Below is a small trained network, with its code and all its weights. Each question gives an input and a class and asks what happens when units are switched off, that is, made to give their printed mean instead of their output.

import numpy as np


def w(rows, s, z=0):
    codes = np.array(rows[::2]) - 128.0
    scale = np.full(codes.shape[1], s)
    scale[-1] = z or s
    return codes * scale


def f(y):
    return y / 2 * (1 + np.tanh(0.7978845608 * (y + 0.044715 * y**3)))


def log_softmax(a):
    a = a - a.max(-1, keepdims=True)
    return a - np.log(np.exp(a).sum(-1, keepdims=True))


def net(x, mask):
    res = np.array(x, float).reshape(1, 4) / 4 @ E
    y = f(res @ A[0][:, :-1].T + A[0][:, -1])
    res = res + np.where(mask, y, B[0][:, -1]) @ B[0][:, :-1]
    return log_softmax(res[-1] @ U[:, :-1].T + U[:, -1])


A, B = {}, {}
E = w([
[179,62,243,250],'x0',
[247,109,2,181],'x1',
[182,6,138,42],'x2',
[3,46,65,176],'x3',
],0.0074)
A[0] = w([
[159,65,228,249,66],'N1',
[104,175,117,167,75],'N2',
[73,73,90,154,75],'N3',
[176,123,71,157,122],'N4',
[73,146,187,126,126],'N5',
[76,121,217,107,140],'N6',
[179,159,153,104,86],'N7',
[96,199,99,183,108],'N8',
[153,52,138,89,120],'N9',
[112,178,124,203,113],'N10',
[150,40,152,98,119],'N11',
[142,76,132,65,98],'N12',
[75,145,153,85,170],'N13',
[194,190,182,118,131],'N14',
[61,106,151,116,48],'N15',
[183,175,190,90,88],'N16',
[144,107,160,174,3],'N17',
[205,154,150,100,70],'N18',
[89,125,201,67,115],'N19',
[112,193,144,209,142],'N20',
[119,180,126,173,142],'N21',
[152,70,135,92,79],'N22',
[174,100,71,148,125],'N23',
[175,112,77,147,134],'N24',
[133,127,118,131,88],'N25',
[162,114,41,174,92],'N26',
[82,78,101,174,77],'N27',
[111,185,111,185,71],'N28',
[144,34,128,70,126],'N29',
[179,173,147,100,75],'N30',
[96,79,134,178,101],'N31',
[82,131,172,88,86],'N32',
[92,170,43,43,4],'N33',
[185,154,87,157,84],'N34',
[110,154,95,78,92],'N35',
],0.013,0.003)
B[0] = w([
[255,93,14,35,245],'N1',
[100,167,152,94,162],'N2',
[26,38,95,179,191],'N3',
[136,154,186,192,170],'N4',
[173,146,151,177,204],'N5',
[171,125,161,195,223],'N6',
[64,83,111,134,166],'N7',
[109,179,182,44,193],'N8',
[75,210,152,43,180],'N9',
[112,192,131,82,181],'N10',
[101,206,128,69,186],'N11',
[102,179,180,66,174],'N12',
[189,120,131,216,204],'N13',
[42,56,67,143,201],'N14',
[122,108,138,175,184],'N15',
[36,12,74,185,195],'N16',
[189,105,74,93,149],'N17',
[82,86,118,151,178],'N18',
[182,126,206,211,212],'N19',
[101,180,130,54,199],'N20',
[113,208,140,64,170],'N21',
[90,193,161,56,162],'N22',
[149,138,209,183,171],'N23',
[136,184,189,221,167],'N24',
[131,120,137,129,123],'N25',
[163,114,211,238,179],'N26',
[51,55,78,159,183],'N27',
[98,189,156,83,172],'N28',
[89,207,178,56,200],'N29',
[65,92,101,167,171],'N30',
[112,70,94,127,174],'N31',
[159,126,181,175,188],'N32',
[245,69,19,91,228],'N33',
[127,118,171,156,164],'N34',
[228,92,61,91,177],'N35',
],0.0072,0.011)
U = w([
[252,126,42,100,250],'0',
[176,158,217,228,132],'1',
[69,217,164,60,62],'2',
[13,74,72,177,21],'3',
],0.015,0.0014)

Each question gives the input, the list of numbers given to net, and the class t.
The units are the neurons (one row each of A and B). Each row of codes is followed by its name. A weight is (code - 128) times the scale printed after its matrix; where a second scale follows, it is the last column's (A, B and U).
mask holds one flag per neuron, in row order. A switched-off neuron (its flag False) gives its mean, the last column of its row in B, instead of its output. The means were averaged over made-up inputs and are rounded, as every weight is.
A unit's drop is (log p(t) with every unit on - log p(t) with that unit switched off) / (log p(t) with every unit on - log p(t) with every unit switched off).
The circuit of an input: a set's keep is (log p(t) with only the set's units on - log p(t) with every unit switched off) / (log p(t) with every unit on - log p(t) with every unit switched off). Starting from the 12 units with the biggest drops (on a tie, the unit counted first), units are removed one at a time, each time the one whose removal leaves the highest keep (on an exact tie, the one counted first), for as long as the keep stays at least 0.8.
units of the circuit, in order: the units of the circuit, biggest drop first
k most important neurons: the k neurons with the biggest drops, biggest first
drop of u: that unit's drop, to one decimal
input [-1,-6,-1,-5], class 1: units of the circuit, in order	(N19)
input [6,6,-3,-6], class 0: 2 most important neurons	(N1, N17)
input [6,6,1,-8], class 3: units of the circuit, in order	(N14, N16)
input [6,6,-4,-3], class 0: 4 most important neurons	(N1, N17, N19, N6)
input [4,7,2,7], class 1: 2 most important neurons	(N26, N23)
input [2,0,0,-2], class 0: 2 most important neurons	(N3, N27)
input [5,5,3,-6], class 3: 2 most important neurons	(N14, N16)
input [1,5,-5,-5], class 1: 2 most important neurons	(N26, N4)
input [-8,-4,-4,-8], class 0: 3 most important neurons	(N33, N35, N3)
input [-6,-4,3,6], class 0: 4 most important neurons	(N33, N35, N16, N14)
input [5,8,4,7], class 1: 3 most important neurons	(N26, N23, N24)
input [-5,-3,-7,5], class 2: 2 most important neurons	(N1, N8)
input [1,2,0,1], class 1: 2 most important neurons	(N33, N1)
input [8,-8,-7,-3], class 0: most important neuron	(N1)
input [6,-7,5,6], class 1: 2 most important neurons	(N19, N33)
input [6,3,2,-8], class 3: drop of N16	0.2
input [-4,5,-5,-2], class 1: drop of N1	0.7
input [6,-5,1,-8], class 3: drop of N11	0.0
